Below is a small trained network, with its code and all its weights. Each question gives an input and a target symbol and asks what happens when units are switched off, that is, made to give their printed mean instead of their output.

import numpy as np


def w(rows, s, z=0):
    codes = np.array(rows[::2]) - 128.0
    scale = np.full(codes.shape[1], s)
    scale[-1] = z or s
    return codes * scale


def norm(h):
    return h / np.sqrt((h * h).mean(-1, keepdims=True) + 1e-5)


def f(y):
    return np.maximum(y, 0)


def softmax(a):
    e = np.exp(a - a.max(-1, keepdims=True))
    return e / e.sum(-1, keepdims=True)


def log_softmax(a):
    a = a - a.max(-1, keepdims=True)
    return a - np.log(np.exp(a).sum(-1, keepdims=True))


def net(x, mask):
    ids = ['αβγδζηλμξπτφω'.index(c) for c in x.split()]
    T = len(ids)
    res = E[ids] + P[:T]
    r = norm(res)
    for j in range(3):
        rows = slice(3 * j, 3 * j + 3)
        q, k, v = (r @ M[0][rows].T for M in (Q, K, V))
        z = softmax(np.where(np.tri(T) > 0, q @ k.T / 3**0.5, -1e9)) @ v
        o = O[0][rows]
        res = res + np.where(mask[j], z, o[:, -1]) @ o[:, :-1]
    y = f(norm(res) @ A[0][:, :-1].T + A[0][:, -1])
    res = res + np.where(mask[3:7], y, B[0][:, -1]) @ B[0][:, :-1]
    return log_softmax(norm(res)[-1] @ U[:, :-1].T + U[:, -1])


Q, K, V, O, A, B = {}, {}, {}, {}, {}, {}
E = w([
[69,85,113,123],'α',
[144,153,100,129],'β',
[132,123,61,57],'γ',
[3,217,128,225],'δ',
[66,97,100,130],'ζ',
[114,157,76,188],'η',
[104,186,88,111],'λ',
[177,171,173,130],'μ',
[119,85,180,151],'ξ',
[172,162,202,169],'π',
[192,95,118,103],'τ',
[135,89,214,123],'φ',
[15,15,152,140],'ω',
],0.025)
P = w([
[74,26,70,151],'0',
[173,132,176,151],'1',
[176,95,162,143],'2',
[156,12,81,204],'3',
[151,131,184,145],'4',
[167,81,166,132],'5',
[140,7,89,184],'6',
[160,154,174,140],'7',
],0.011)
Q[0] = w([
[162,144,114,78],'H1',
[117,4,177,118],'H1',
[70,232,139,60],'H1',
[28,142,134,39],'H2',
[217,201,140,131],'H2',
[93,132,215,45],'H2',
[238,42,64,85],'H3',
[113,126,130,71],'H3',
[129,80,129,148],'H3',
],0.025)
K[0] = w([
[113,183,132,75],'H1',
[139,26,173,79],'H1',
[14,184,97,89],'H1',
[3,160,79,146],'H2',
[187,153,65,176],'H2',
[68,73,66,201],'H2',
[189,52,191,81],'H3',
[143,100,111,88],'H3',
[99,105,156,136],'H3',
],0.027)
V[0] = w([
[51,174,161,200],'H1',
[152,172,86,64],'H1',
[40,142,217,63],'H1',
[199,144,254,150],'H2',
[171,57,112,72],'H2',
[49,146,139,80],'H2',
[164,42,27,162],'H3',
[170,222,48,44],'H3',
[155,39,119,4],'H3',
],0.015)
O[0] = w([
[144,60,122,196,135],'H1',
[151,103,136,38,55],'H1',
[208,108,133,190,95],'H1',
[78,164,171,190,186],'H2',
[93,139,166,62,154],'H2',
[196,78,135,153,87],'H2',
[85,204,77,66,164],'H3',
[250,156,106,103,5],'H3',
[95,64,175,28,79],'H3',
],0.016,0.012)
A[0] = w([
[132,162,253,131,136],'N1',
[107,86,58,63,130],'N2',
[126,166,139,85,67],'N3',
[159,189,144,156,254],'N4',
],0.035,0.0074)
B[0] = w([
[238,118,157,125,243],'N1',
[175,2,83,163,210],'N2',
[116,210,163,94,164],'N3',
[105,192,84,60,247],'N4',
],0.028,0.012)
U = w([
[71,80,148,122,207],'α',
[37,131,148,35,60],'β',
[161,76,137,76,75],'γ',
[143,160,120,202,163],'δ',
[95,92,74,137,112],'ζ',
[74,178,39,112,136],'η',
[219,152,62,94,101],'λ',
[216,131,169,123,157],'μ',
[128,115,248,174,95],'ξ',
[131,183,178,137,125],'π',
[144,132,156,48,254],'τ',
[207,77,177,142,156],'φ',
[17,102,166,158,44],'ω',
],0.018,0.0057)

Each question gives the input, a string of symbols that net reads in full, and the target symbol t.
The units are the heads (3 rows each of Q, K, V and O) and the neurons (one row each of A and B). Each row of codes is followed by its name. A weight is (code - 128) times the scale printed after its matrix; where a second scale follows, it is the last column's (O, A, B and U).
mask holds one flag per unit, heads first, then neurons. A switched-off unit (its flag False) gives its mean, the last column of its rows in O or B, instead of its output. The means were averaged over made-up inputs and are rounded, as every weight is.
A unit's drop is (log p(t) with every unit on - log p(t) with that unit switched off) / (log p(t) with every unit on - log p(t) with every unit switched off).
The circuit of an input: a set's keep is (log p(t) with only the set's units on - log p(t) with every unit switched off) / (log p(t) with every unit on - log p(t) with every unit switched off). Starting from all 7 units, units are removed one at a time, each time the one whose removal leaves the highest keep (on an exact tie, the one counted first), for as long as the keep stays at least 0.8.
units of the circuit, in order: the units of the circuit, biggest drop first
most important unit: the unit with the biggest drop
top k neurons: the k neurons with the biggest drops, biggest first
which heads matter: for each layer, one digit per head in row order, 1 if its drop is at least 0.15 and else 0, layers parted by /
drop when u is switched off: that unit's drop, to one decimal
input μ λ β β μ, target λ: which heads matter => 001
input ξ μ λ φ ξ α λ, target ω: which heads matter => 011
input δ η β τ ξ η ζ, target ω: most important unit => H3
input λ α ξ τ μ ξ γ φ, target τ: which heads matter => 011
input ζ φ μ π, target ξ: which heads matter => 001
input β γ τ λ, target β: which heads matter => 010
input α α ζ ξ, target ω: which heads matter => 001
input μ τ ω η φ τ ξ, target ξ: top 2 neurons => [N1; N4]
input ω ξ λ, target λ: which heads matter => 011
input β λ γ η ω β, target β: which heads matter => 100
input δ φ β β, target ξ: units of the circuit, in order => [H3; H2]
input ω φ μ λ π τ ξ φ, target τ: which heads matter => 101
input ζ λ μ μ, target π: units of the circuit, in order => [H2; N1; H1]
input γ ω λ ζ φ, target λ: units of the circuit, in order => [H3]
input η τ β ζ, target β: which heads matter => 010
input π ξ η λ, target ω: which heads matter => 000
input α π μ γ ζ τ ω ξ, target τ: which heads matter => 100
input μ φ τ, target τ: which heads matter => 100
input η δ α λ φ ζ ξ, target ξ: top 2 neurons => [N1; N2]
input μ β λ α φ δ μ, target ξ: most important unit => H3
input π β ζ β η μ ζ φ, target η: units of the circuit, in order => [H3; N1; H2]
input ξ ω η γ, target α: units of the circuit, in order => [H3; N4]
input μ α ξ τ ζ φ μ, target ξ: top 2 neurons => [N1; N4]
input β ω η η ω, target η: drop when N1 is switched off => 0.3
input λ ξ β ω α, target λ: drop when H1 is switched off => 0.1
